How the nodes are linked:
hg: vu>tl, ga>jq, gu>mz, bu>jl
gp: vu>dz, ga>tj, gu>tl, bu>tz
jq: vu>hh, ga>tz, gu>hd, bu>bb
hq: vu>cg, ga>zl, gu>cp, bu>qj
pz: vu>hs, ga>gn, gu>qb, bu>gl
tz: vu>gp, ga>tn, gu>hg, bu>mz
tn: vu>tj, ga>tl, gu>jq, bu>hd
pg: vu>jl, ga>pp, gu>bd, bu>qt
bd: vu>zf, ga>sn, gu>qt, bu>zn
zn: vu>bd, ga>gd, gu>bz, bu>gm
zl: vu>gm, ga>qz, gu>th, bu>dd
cg: vu>ms, ga>gm, gu>qz, bu>hq
fr: vu>gd, ga>bz, gu>cg, bu>qz
sn: vu>lc, ga>pg, gu>zh, bu>gd
qb: vu>ql, ga>zc, gu>gl, bu>tj
qt: vu>pg, ga>zh, gu>zn, bu>bz
hh: vu>gl, ga>gp, gu>tn, bu>jq
qj: vu>hq, ga>dd, gu>qf, bu>gn
tl: vu>tp, ga>hh, gu>tz, bu>hg
th: vu>rl, ga>hq, gu>dd, bu>hs
mz: vu>tz, ga>hd, gu>jl, bu>zf
qz: vu>fr, ga>rl, gu>hq, bu>cp
hd: vu>tn, ga>hg, gu>bb, bu>lc
ql: vu>dd, ga>qf, gu>pz, bu>qb
tp: vu>zc, ga>gl, gu>gp, bu>tl
gm: vu>zn, ga>fr, gu>rl, bu>zl
lc: vu>hd, ga>jl, gu>pp, bu>sn
bb: vu>jq, ga>mz, gu>lc, bu>pp
zh: vu>pp, ga>bd, gu>gd, bu>ms
dd: vu>zl, ga>cp, gu>hs, bu>ql
zf: vu>mz, ga>lc, gu>pg, bu>bd
gn: vu>qj, ga>ql, gu>zc, bu>dz
gl: vu>pz, ga>dz, gu>tj, bu>hh
hs: vu>th, ga>qj, gu>ql, bu>pz
gd: vu>sn, ga>qt, gu>ms, bu>fr
ms: vu>zh, ga>zn, gu>fr, bu>cg
pp: vu>bb, ga>zf, gu>sn, bu>zh
cp: vu>qz, ga>th, gu>qj, bu>qf
tj: vu>qb, ga>tp, gu>hh, bu>tn
zc: vu>qf, ga>pz, gu>dz, bu>tp
dz: vu>gn, ga>qb, gu>tp, bu>gp
bz: vu>qt, ga>ms, gu>gm, bu>rl
jl: vu>hg, ga>bb, gu>zf, bu>pg
qf: vu>cp, ga>hs, gu>gn, bu>zc
rl: vu>bz, ga>cg, gu>zl, bu>th

The rows follow the links: the fewer symbols apart two nodes are, the more alike their rows tend to be.

Each row is also shifted at random along 4 hidden directions that mean nothing.

Some nodes, each with a row of numbers:
dd -> [ 56 -11   3  30 -31   7  17  12 -16  -9  -2 -17  20  -5   0   1 -20  -8 -11  44  10   2  21  -3   4 -13 -11  16  -7  11   5  -9 -21   7 -18  -8  -6  41 -21   4  16   1 -15 -15]
gp -> [-23   8  -9   7 -22  -7  -5   0 -36   5  22  -9  -8   5 -20   3  15   6 -12  59  13  -4  -5  22   2   6   1   2 -15   5  14   6  32  -2  15   6 -35  49   3   7  17 -12  -3  -9]
th -> [ 23 -10   4  13  -5   2  17  13  12 -15  -8 -10  18 -10  12   1 -22 -18   8 -13   7  13  27 -15 -14  -1   4   8  -9  15  11 -10  -7  14 -20  -3  24  -7   0 -15  -2   4   2  -3]
tp -> [ 24  14 -29   4 -14   7  -4 -10 -29   6  31 -17   1   1 -12 -18  10   8   7 -23  17  -7   8   7  -6  -1  -2  14 -18  23  -7  24   6  16   1  -1 -26 -22  10   1   1  -5   1   3]
bz -> [  3  -9  -4   9 -15   9 -18   6  16 -11 -29   8  13  -9  15 -23 -12   8 -22   1 -12  -2  -5  -2   5  -1  10  22  17   3  -6   9  -9   9 -20 -16   9   9 -11  14 -10 -15 -24 -15]
ql -> [-34  -7  -1  15  -6   0  13  10 -14   1   4  -7  12   8 -19  -1 -17  -7  17  -7  13  -6  23 -12   8 -18 -11   2 -10 -11 -16  10 -23   6  -9  11 -15 -13  -8 -11  -1  25  -5   9]
hs -> [-20 -12  -9  20 -22   3  11   6 -17  -9   4 -13  15   2 -11 -18 -20  -9  10 -19  16  -7  15  -2   0 -19  -6  17  -8   5 -16  19 -19  28 -21   3 -17 -20  -8  -1  -6  14  -9   0]
lc -> [-11   3  -9 -17  -6   5  -3  -6  -4   9  -2  11 -11   4   7 -19  16   1 -13 -10 -17 -10 -43  26   6 -12  10  -1  10  -1   2  -1  -1   7   6  -4  -9  -4   8  20 -19 -10 -11  -1]
jl -> [  0   4 -15  -3  -4  25  -4 -19 -13   3   6   5  -9   3  10  -8  23  20 -17  -3 -17  -6 -37  25  10  -5 -14   2  10   3   2  -2 -14  -4  10 -12  -1  11   3  37   4 -16 -23  -5]
bd -> [ 31  -1  16 -11  19  -7 -18   3  32   0 -21  20  -7   1  11  16  12   9 -15  20 -17   8 -17  -7   3  11   8 -13  15 -22  -1 -11  11 -19   6  -2  16  11  -8   0  -3  -3  -1  -4]
dz -> [ 16   3  -7   5  -1   7  19  -5 -19   3  23 -15   1  -3 -10   5  -1  -4  22 -12  15   7  20   0 -20   4 -11   0 -23  23   6   4   7   4   9   9  -1 -14  12 -12   7   1  20   6]
qz -> [ 14 -16  14  17   2   1 -10  13  21  -8 -25   6  16  -2   0  19 -15   3   1  21   2   8  27 -28  -1  10  -2   6   5 -11  -7   4  -1 -12 -11   1  22  17 -25 -15  13   7  -4  -9]
qj -> [-34  -6   7  19 -18  -8  38  23  -9 -12   1 -15  12  -7  -1  -6 -22 -38   7  19  15   3  20   3 -16 -19   5   9  -7  16  18 -18  -7  22 -18   4  -5  22   0 -12   2   6   6  -4]
hd -> [ 39   9  -8 -25  18 -18   4  -7   1   9  17   2 -19  -2   7   1  23 -14  10 -10 -11  -2 -21  17 -11   6  14 -10  -1   9  19 -12  24  -7  22   0   1  -4  25  -7  -7 -10  18   8]
hq -> [ -3  -6   8  26   2   2   5   5  11 -14  -8  -1  16 -12   7  19 -17  11  -2  22   3  26  35 -23 -15  15 -14   8  -8  17   9  -8   5  -5 -11 -10  28  24 -13 -10  18  -6   7 -14]
tn -> [-49  15  -1 -17  11 -10   1  -7 -15  15  20   1 -16  15 -19  12  23   2   9  -5  -2   0 -14   7   5  -9  -8 -11 -10 -16  -6   2   1 -11  22  18 -21  -7   7  -3   7  12  11  14]
tl -> [  5  12   3 -12  -8 -19  -3   4 -24  11  14  -2 -12  14 -22   8  15  -3  -1  34   5 -11 -16  15   8  -6   4 -12  -1 -18  -1  10  21 -11  16  18 -37  21   0  -8  -2   1   2   4]

Start, symbols taken left to right, then the node you end at.
Answer with the node's name.
[ 11   7  -6 -22   6  -1  13  -5  -3   7  11  -1 -14  -3  14 -14  20 -12   2 -17 -14  -3 -33  36  -9 -12  11 -10   6  11  17 -18  -2   4  14  -8   4  -8  18  20 -13 -14   3   5]
bu gu ga vu: jl
[ 40  12  -6 -17   9 -15 -19  -2  -6  17  16  11 -12  18 -24  11  20  10   3   8   4  -9 -16   2  11   7  -2 -19   2 -22  -5  10  23 -17  17  15 -20  -5   3  -3   0   5   7  10]
ga vu gu bu: jq
[ 27 -11   5  21 -14  10  24  10   1 -16  -4 -12  16 -11   7  -3 -25 -18   6   6   8  10  28  -5 -17  -4  -3  10  -5  20   7 -10 -19  16 -17  -3  14   7  -3  -3   6   4  -2 -13]
gu gu bu: zc
[-17  -4   2   5  -8  12  -3  -3  16 -12 -22   0   9 -11  27 -17  -7   6 -21   1 -13   4  -7   8   1   1   5  10  11  15   7 -10  -7   5  -9 -20  23  15  -3  21  -6 -20 -19 -19]
vu bu bu ga: gm
[  8  11  11 -16  20 -20   3   3   2  12  18   8 -20   8 -13  12  23  -3   9  11  -1   2 -17   4  -3  16   5 -22  -2 -10   9  -8  31 -20  28  18  -8   6  13 -13   3   4  23  13]
bu gu gu vu: bb
[  5  10  -5 -22  23   9   3 -14  -6  13  16   3 -20   0   3  14  24   9  10 -17 -14   5 -14   7  -4   7  -6 -15  -9  -4   2  -6   5 -17  23   4  -1  -8  19   7   8  -2  14  10]
gu bu gu bu: qt
[-13  -5   7   1   2   4  11   0  24 -10 -22   5  -1 -14  25 -11  -9  -9 -13   0 -12   8  -7  10 -10   5  15   2  11  19  14 -16   9  10  -2 -22  33  13   5   8 -10 -25  -7 -10]
ga vu ga: pg
[ -9  11 -18  -3 -13  -2  26   1 -32   5  28 -17  -4   4 -16 -13   2 -21  17  -1  12  -7  -9  24  -9 -24   1  -1 -17  19   8  -9  -4  21   9   7 -25  -5  14   1  -7   4   8   7]
bu gu: jq
[ -9  -3   0  10  -5 -15 -18   6 -17   2   5  -5   6   4 -29  11  -9   3  11  10  21  -3  28 -22  -1  14   1   6  -9  -8 -16  27  20   0  -7  14 -21  -4 -10 -26   6  17   9   2]
bu gu gu: gp
[ -1  -5  13  -6  18   8  -5  -6  24 -11 -23  10  -1 -12  29  12   7  12 -21  18 -21  19  -3  -1 -10  17   1  -6   6   8  15 -25   6 -18  10 -12  37  25  -3   5   5 -18   6 -12]
vu ga bu: zh
[-16  10 -20   1  -2   7  22 -11 -24   4  30 -17  -4  -6   0   1   2   1  13 -26  13   4  13   6 -15   3  -8   8 -25  33   6   3  -2  13  13   0  -7 -21  16  -3   8   0  19   9]
bu bu bu: bb
[-13  -1  17 -10   3  -3   7   7   6   8 -11   8 -12   7   1   5   9  -7 -14  37 -25  -6 -43  18  16 -22   2 -19  17 -32   5 -30 -15 -13   7   5  -5  33  -3  14  -1   6 -16   1]
gu vu ga gu gu: pg
[-10 -15  20   7   6  -5   1   9  21  -8 -27  11  16   0   1   8 -20  -2   4   4   2   3  20 -23   5  -1   3  -1   9 -14 -14   2 -17  -2 -20   0  18  -5 -19 -22  -4  18  -9   2]
bu gu vu vu: gm
[-17  10  -9 -21  19   4  10 -17   0   4  20  -3 -21 -10  13   1  28  -3  -2 -20 -14   3 -21  29 -18   4   3 -14  -2  23  21 -19  12   0  24   1  10  -1  23  14  -2 -20  11  -5]
vu bu ga ga gu: mz
[-28 -10   5   4  -9   1  -6   8  17  -8 -27   9  13  -4  12 -26 -17  -1 -11 -15  -2  -2  -4   1   9 -10  16  15  19  -3 -11   4 -12  14 -23 -13  10  -9 -10   6 -17  -4 -17  -2]
bu vu vu vu: sn
[ 60  -1 -10   5   1  10  19  -8 -22   3  22 -12   7   5  -8  18  -4   4  22  -6   9   4  28  -9  -8  -9 -26   0 -20   2 -11   2 -24  -3   5   9  -9 -14  -1  -7  14  16  12   9]
gu ga bu gu ga: hh
